Rows with their classes:
[ -6.8  13.5   1.8   2.4  -5.0   3.5   8.1  -4.0 -10.2 -12.7   7.0   5.2
  15.6  -4.9  -3.0 -14.7   0.7   9.9   2.2   4.2  -5.7   5.4  -8.0  -1.3
   4.2  -0.7  -4.9  -3.3 -17.6   8.0   4.7  -4.2  -5.8   4.2  15.4 -19.2
   6.3   2.6   8.3  -6.4  -8.5  -5.3   3.8   2.7   6.5   2.7  -2.2  -4.4
  -5.7  -2.9   0.9  -4.8  -4.4   1.8  -6.4  -4.2   0.9  -2.1   2.0  -9.5
 -16.6  14.3   3.2   4.7  -1.1   4.4 -14.4   3.7  -1.5  -4.2  -3.7  -2.4
   8.8   2.2  11.2   2.5  -4.5  17.4   5.5   0.0 -10.3  -5.7   0.0 -13.9
   7.2  15.1  -2.2  14.6   5.6  -1.3  -8.2   5.0   6.4  13.8  12.5 -10.3
  13.1  -1.4   0.5   6.6  -5.3  10.0 -16.7 -12.1 -39.9   1.7  10.4  16.0
  -1.8  16.3   0.4  16.7   5.6  18.8  -1.7  -6.7 -13.6   2.7  -3.3  -3.4
 -16.3   9.1 -10.8   8.2  -3.0   9.4   0.7   6.6] : <29>
[  5.0  16.1   1.2  -6.5   3.6  -1.2   3.2   4.5   7.7   8.4   5.3  -8.0
   2.7  -9.1  -2.7   2.3   5.2  -0.6  -0.3  10.2 -24.0   6.1  10.8 -10.4
  -0.3   4.5   2.7  -3.6   2.3   1.0  12.8  -6.5   2.2  -7.0  -8.4   2.7
   3.5   9.5  -1.0  -6.0  -9.8  -3.6   1.8   7.7 -34.8   0.2   2.4   0.5
   6.5  -9.4  -3.3  -3.3  10.8  -3.2   2.8   8.8   4.1   5.9  -9.2  22.7
  -1.2   8.1  -4.2   0.4 -13.4   9.6  -0.6   2.6  -2.4   9.3  11.1  -3.9
  -6.9 -13.2  -0.2  11.4   5.4  -7.5   2.4   1.9  12.5   1.5  -9.3 -11.4
  -3.0   5.3  -7.1  -3.1   1.5  -6.6  -3.9  -5.2   6.8  -6.3  -1.0 -17.2
   4.6  -8.3  -6.7   0.6  -4.0   4.7  10.8  -1.4 -18.0  13.4  24.5   6.7
  -9.9   9.7 -12.6  15.5  -8.5   3.7  -1.0  -6.8 -13.6  13.3   2.5 -10.3
  -5.4  -2.6  -2.0  -4.6  -9.3   6.0   1.4  10.8] : <22>
[ -9.5  13.3  14.2   7.7 -13.6  -1.0  -1.3  14.6  14.1  -5.0   5.8   0.6
  22.2  -5.2   0.3 -25.8  10.9  11.3  12.1   8.6 -40.5   3.7   7.7 -12.6
  -4.0   8.6   1.8   6.2 -11.2   8.3  13.9 -10.9   9.7   9.5  -8.1  -1.3
   5.1  13.5  -1.4 -17.6 -15.1 -10.1   3.6   2.0 -25.0  -0.4  -7.6  -0.3
  18.3 -21.0 -11.6  -0.4 -30.4   2.6 -15.8  20.8  18.0  11.8   5.5  20.0
  -6.0   6.8 -15.7   4.9  -5.3  14.7  -5.6  11.9  -3.3  39.0  -7.6  -3.0
 -25.2   2.4   6.3  12.3   5.0   8.0  -6.5   3.7  12.2 -32.0 -15.2  -0.5
  -7.9  19.3  -9.1  20.8   3.2   8.5 -14.4   0.9  -2.1  10.3  -7.7 -18.5
   5.5   0.7   3.9  12.9 -35.2  22.2  -5.6   0.0 -43.8  21.6  25.5   4.7
 -13.1   6.0  -3.2  18.5   8.1  30.3   6.3 -14.7 -43.1  21.2   0.1  -4.8
  -5.5   5.4 -22.5   3.3 -19.2  27.2  12.8  35.3] : <29>
[-18.1   5.5   7.9  -3.4  -1.5  -0.9  -8.7  -1.3  -3.6  -5.4  12.9  20.1
  21.9  -6.9 -11.7 -23.1  13.3  13.4   0.1   4.4 -22.2   0.8  -1.7  -9.6
  -7.7   6.2  12.2   9.1 -22.6   0.3   9.1  -8.0  16.6   1.5  -9.6  -6.9
   6.5   3.8  -4.0  -3.2  -0.8  -6.6  -5.5   1.6  -6.8  16.4  -9.5  -2.9
  14.3  -6.0  -4.5   1.0 -16.7  -3.4   0.8  -2.0  -0.6   0.7   4.7 -19.1
 -16.1  12.0  -3.4  -2.7  -7.2   5.2  -8.3   5.5 -12.5   3.9  -6.7  -5.1
  24.6   5.2   8.3   2.0  -7.0  33.8  10.1  -0.4 -11.5  -5.9   3.1   3.7
  -0.1  20.7  -8.1  17.2  15.4 -17.7 -11.4   4.1   2.6   6.2   2.2  -4.8
   0.6   1.0   2.0   6.3 -15.8   6.7  -2.8   5.4 -30.3  23.0  20.6   0.5
  -4.7  12.5 -12.0  13.8  16.5  21.9  18.1   5.8 -16.9  10.3 -13.4  -9.4
 -15.3   1.6   4.4  -1.6 -19.4  16.9   5.7   3.4] : <29>
[  8.2  27.9   4.8   1.7   1.9   6.7   4.5  -0.5  -6.4  -8.1   1.1 -10.7
  18.0  -8.5   6.6 -12.2  -1.6   8.7  -5.6  -2.6 -17.1   7.8   7.0   2.0
  16.0  -1.0  -2.0 -13.1  -4.3  12.2  -4.0  -7.8  -4.1  -4.5  22.5  -8.7
  28.8   8.2  11.5   3.4 -13.0   7.2   2.0   3.3 -13.7  16.9  -2.4   4.8
  -3.8  15.7  11.4 -10.3  19.0  -5.1  -6.3  14.2  12.5  -0.1   0.0  19.6
 -11.0  11.1  10.1   8.8   1.8  17.4  -5.3   3.0  -9.6  17.8  16.5  -2.2
   0.5  -2.5  11.5  21.2  -3.0  -1.1   9.8   5.2   7.4  -9.6 -15.7 -15.8
   0.5  13.9  -0.8   4.7   6.0  12.7  -6.1  -7.6   7.9   4.5   3.2 -19.5
  -2.5  -0.1   1.1  -0.6  10.6  25.9  -3.1 -23.2 -38.2   8.0  15.3  18.1
 -12.3  28.9  -8.5  18.9   1.5  14.1 -11.8 -20.9 -24.7   3.5   9.1  -5.4
 -15.8   9.3 -14.4   0.3  13.8  -6.3   0.4  11.6] : <22>
[ 10.7  35.3  22.6  15.8 -20.5   2.5  -1.0  17.3  28.2   4.5 -22.0 -20.0
  42.5  -0.6  -2.0 -48.2  -0.1  20.7  -7.0  -1.0 -35.8  16.8  22.7  -7.3
  11.7   1.8   6.9   6.1   7.5  16.8  13.7 -12.6   1.4  11.4 -23.6   6.1
   8.2  24.2 -32.6  12.6 -20.3  -7.4   6.5   1.5 -41.9 -14.3 -35.0   4.0
  41.2   0.3 -21.1  -2.0 -31.3 -13.5 -15.9  24.0   4.3  27.7  20.0  64.2
   4.2 -10.4  -6.3   9.4 -19.0  17.4 -16.2  -6.5 -17.2  46.6   6.3  -2.6
 -40.3 -14.6  15.6  47.5  25.9  -2.1  13.6  12.0  21.4 -27.7 -12.5  -9.4
  -8.0  21.1  16.8   1.7   3.9   8.3  -5.8 -13.3 -15.6 -18.2   0.8  -7.8
 -10.7   1.1   2.5   1.7 -17.5  31.8  23.9  23.9 -54.1  10.1  39.2   3.5
 -41.3   7.2 -12.6  18.0   7.7  33.7 -24.8 -57.1 -56.2  32.8  -2.1   6.6
   8.3 -11.8 -34.1  -9.7  -5.0  41.4  11.3  48.0] : <29>
[ -2.5   4.0  -6.8   1.6  -2.1  -0.2   8.0  -4.1  -4.4  -5.7   4.8   5.4
   1.1   1.4  -4.7  -3.6  -0.3   1.5  -0.3  -0.6  -0.8   2.9  -7.9  -2.1
   0.7  -0.5  -2.0  -4.5  -6.3   5.7   6.7  -1.0  -7.2   6.6   8.9 -11.2
  -4.3  -1.6   0.3  -1.5   1.5  -4.5   1.9   2.0  11.3  -2.9   1.0  -1.1
  -6.2  -1.0  -0.6  -0.4   0.1  -0.2  -2.6  -7.3  -6.4  -0.1  -0.3  -9.3
  -6.8   9.5   4.0  -0.9  -0.2   1.0  -6.8   1.4   4.8 -15.7  -0.2  -1.3
  10.6  -3.9   2.7   1.5  -1.4  10.0   3.2   2.8 -10.1   4.3   7.6  -8.1
   5.5   3.3   2.6   4.2   2.5  -6.2   1.1  -2.3  -3.5   2.5   8.5  -1.7
   7.5  -4.0  -4.9   3.9  -2.7  -0.6  -7.7  -0.8 -13.0  -2.1   4.8   5.2
   3.5   5.3   0.6   7.0  -1.8   3.1  -0.5  -2.5  -0.8  -4.7  -2.0   1.3
  -9.3   2.4   1.1   5.6  -3.2   5.5  -2.6   2.0] : <29>
[ 12.8  34.7  -0.8   0.2  -0.2   1.2  14.0   1.4   2.2   6.2   1.8 -15.7
  11.4 -12.6   3.1  -3.5   1.1   3.2  -2.7  10.7 -19.8   5.6   9.0  -8.2
  11.9   4.9  -3.0 -15.2   0.3  11.7  11.7  -5.7 -10.6  -7.9  16.5  -8.7
  16.2  12.6   8.9  -5.8 -18.5  -1.9   7.8   9.8 -32.9  -2.0   0.7  -1.4
  -5.4  -3.5   1.1  -9.8  22.9  -4.8  -1.8   8.3   9.4   8.1  -6.6  33.2
  -4.4  15.2   4.2   6.5 -10.4  18.2  -9.9   3.4  -0.3  10.1  20.9  -4.9
  -7.9 -20.1   6.8  20.1   4.9 -10.1   2.2   2.8  12.3   2.0 -15.1 -25.7
   1.5  11.2  -8.7  -2.1  -0.9   4.4  -4.5  -8.8  12.4  -0.8   9.5 -27.2
  14.3  -9.4 -10.2   1.2   2.2  17.2  -1.7 -14.7 -45.6   8.9  24.4  22.7
 -11.8  28.2  -8.5  25.2  -7.6   9.6 -17.3 -21.4 -23.3  11.5  10.1 -11.2
 -11.1   3.4 -13.7   2.4  -1.3   5.3  -0.2  23.2] : <22>
[ -2.9  12.5   0.2  -6.0   2.4   6.2   2.4  -1.4  -7.4  -9.4  10.0   4.3
  10.1  -3.9  -4.5 -11.7   1.7   7.5 -10.1  -5.9 -24.6   9.4  -5.8  -1.0
   4.8  -1.9   3.2 -13.3 -14.8   5.7  -4.7 -10.2  -0.2  15.4  16.0  -9.2
  11.1  -1.8  -0.5   6.4   5.0   0.1  -3.4   0.3   9.0  21.2  -1.6   4.4
  -2.3  13.8  11.2  -3.1   5.0  -9.0  -8.6   4.9  -5.2  -4.8  -3.7  -8.8
 -16.6  14.3   6.3   1.0   0.5   6.7  -0.3   4.4  -8.8  -2.8   3.6   0.1
  23.2 -11.1   5.6  18.3  -4.5  14.2  14.1   0.5 -13.6  -6.9   3.0 -16.2
   3.3  14.1  14.2  11.9  13.9  -5.3   1.3 -14.8  -1.5   3.0   0.4  -8.7
 -12.6  -1.2  -0.3   3.9   4.6   8.1  -7.2  -9.3 -21.3  10.9  28.5   6.6
 -10.4  15.9 -13.3  12.8  -0.9  11.7   2.1  -9.1 -17.6  -9.4  -0.5  -5.1
 -22.4  12.4  -1.9   4.3   9.3  -2.9   0.3   7.1] : <22>
[  5.2  14.8  -0.4  -0.2   4.8   3.0  10.0   0.0  -3.1  -6.7   9.2  -7.1
   3.8  -6.5   1.9   0.3   0.0   2.5  -3.2   1.8 -23.3   3.9   1.8  -1.9
   7.3   0.7  -2.8 -15.0  -6.8   6.5   1.3  -8.8  -6.6   3.9  20.7 -10.1
  13.7   3.4  10.3  -3.4  -8.1   5.9   2.3   3.8  -6.8  10.2   4.3   2.5
  -8.1   4.1  12.8  -6.7  15.8   0.6  -7.8  11.3   5.9  -0.6 -10.2  11.0
 -10.3  13.8   4.2   4.2   0.0   8.1  -1.3   4.7  -1.6   5.1   9.5  -1.6
  -0.3 -11.4   4.8  16.8  -3.0  -2.5   3.0  -1.1   1.1  -9.8  -8.5 -19.5
   3.0   8.9   3.6   8.2   7.1   8.0  -0.6  -8.3   5.9   7.1   1.1 -20.7
  -0.2  -5.8   0.8   1.6   4.4  12.3  -9.6 -21.0 -24.7   7.3  17.8  13.5
  -4.1  17.4  -6.3  16.7 -10.0   5.5  -4.0 -11.6 -15.3  -4.7   3.5  -6.9
 -20.7   8.8  -9.3   4.1   7.2  -6.3  -1.3  12.4] : <22>
[ -6.8  23.6  10.6  10.7 -11.4   2.0   5.9  -3.7  -4.2 -12.8   5.2   9.6
  32.4  -6.2  -2.2 -27.0   4.0  16.9   2.8   1.0 -15.5  11.0  -9.0  -1.7
   4.6  -3.2   0.1  -2.9 -17.5  19.0   7.3  -1.2  -2.8   4.4  11.1 -18.4
  15.5  10.7  -1.9  -3.8  -9.6  -3.2   2.4   1.6   3.6   5.0 -10.3   1.1
   6.4  -4.3  -0.7  -0.4 -18.2  -6.7 -10.2   2.5   2.0   7.6  10.2   2.3
 -13.0   6.1  -3.0   4.1  -1.5  13.6 -19.9   7.2  -4.3   5.9   4.5  -1.8
   4.4  -5.1  16.6  12.6  -7.5  19.3   4.2   8.0  -5.1 -14.9   2.6  -0.4
   1.7  19.0  -4.7  16.7   4.1   2.5  -8.0  -1.6  -3.3   4.0  11.3  -6.0
   4.9  -2.2  -5.4   8.1 -21.2  24.6 -16.2   0.3 -53.7  12.1  13.2   9.5
   4.8  23.3  -0.4  21.4  17.4  15.4  -4.1 -20.2 -30.8  14.9   1.9   1.6
 -12.2   2.0  -9.9  12.3 -10.7  26.5   3.6  18.5] : <29>
[ -7.0  23.5  -1.6 -19.1   2.6   8.1   1.3  -6.8 -12.0  -9.1   7.8  -5.1
   9.2 -13.6  -0.2 -11.8   4.7  -4.2  -9.4   2.7  -1.2   6.6  -1.4  -1.8
   5.8   2.7   0.4  -6.6  -2.2  -0.2  -1.8  -3.8   2.2   1.7   7.0  -4.1
   8.7   0.1  10.0   2.7  -1.5  -6.7   4.4  -1.0  -5.6   9.9   4.7   3.2
 -13.8  11.1   1.6  -6.7  20.7 -10.0   5.2 -14.4  -4.0  -4.4  -6.7 -16.0
  -9.1  20.5  11.4   0.6  -4.6  10.6  -2.3   6.4  -0.2 -14.6   4.9  -1.0
  43.4  -7.7   2.2   3.6  -3.0  10.7  11.2   2.6  -9.9  11.9  -4.6 -20.4
   8.7  13.0 -12.1   0.7   0.5 -10.9   0.4  -6.2  11.1   2.7  12.5  -6.1
   0.1   3.8  -7.0   3.1   4.1  -1.2   0.9  -7.4 -24.2  10.8  30.0  23.0
  -5.7  17.5 -11.0  13.7   6.8  15.1  -7.7   2.1 -12.9  -4.3   4.7 -14.8
 -17.9   9.6  -2.4   2.9   4.7  -4.6  -4.1  -1.3] : <30>
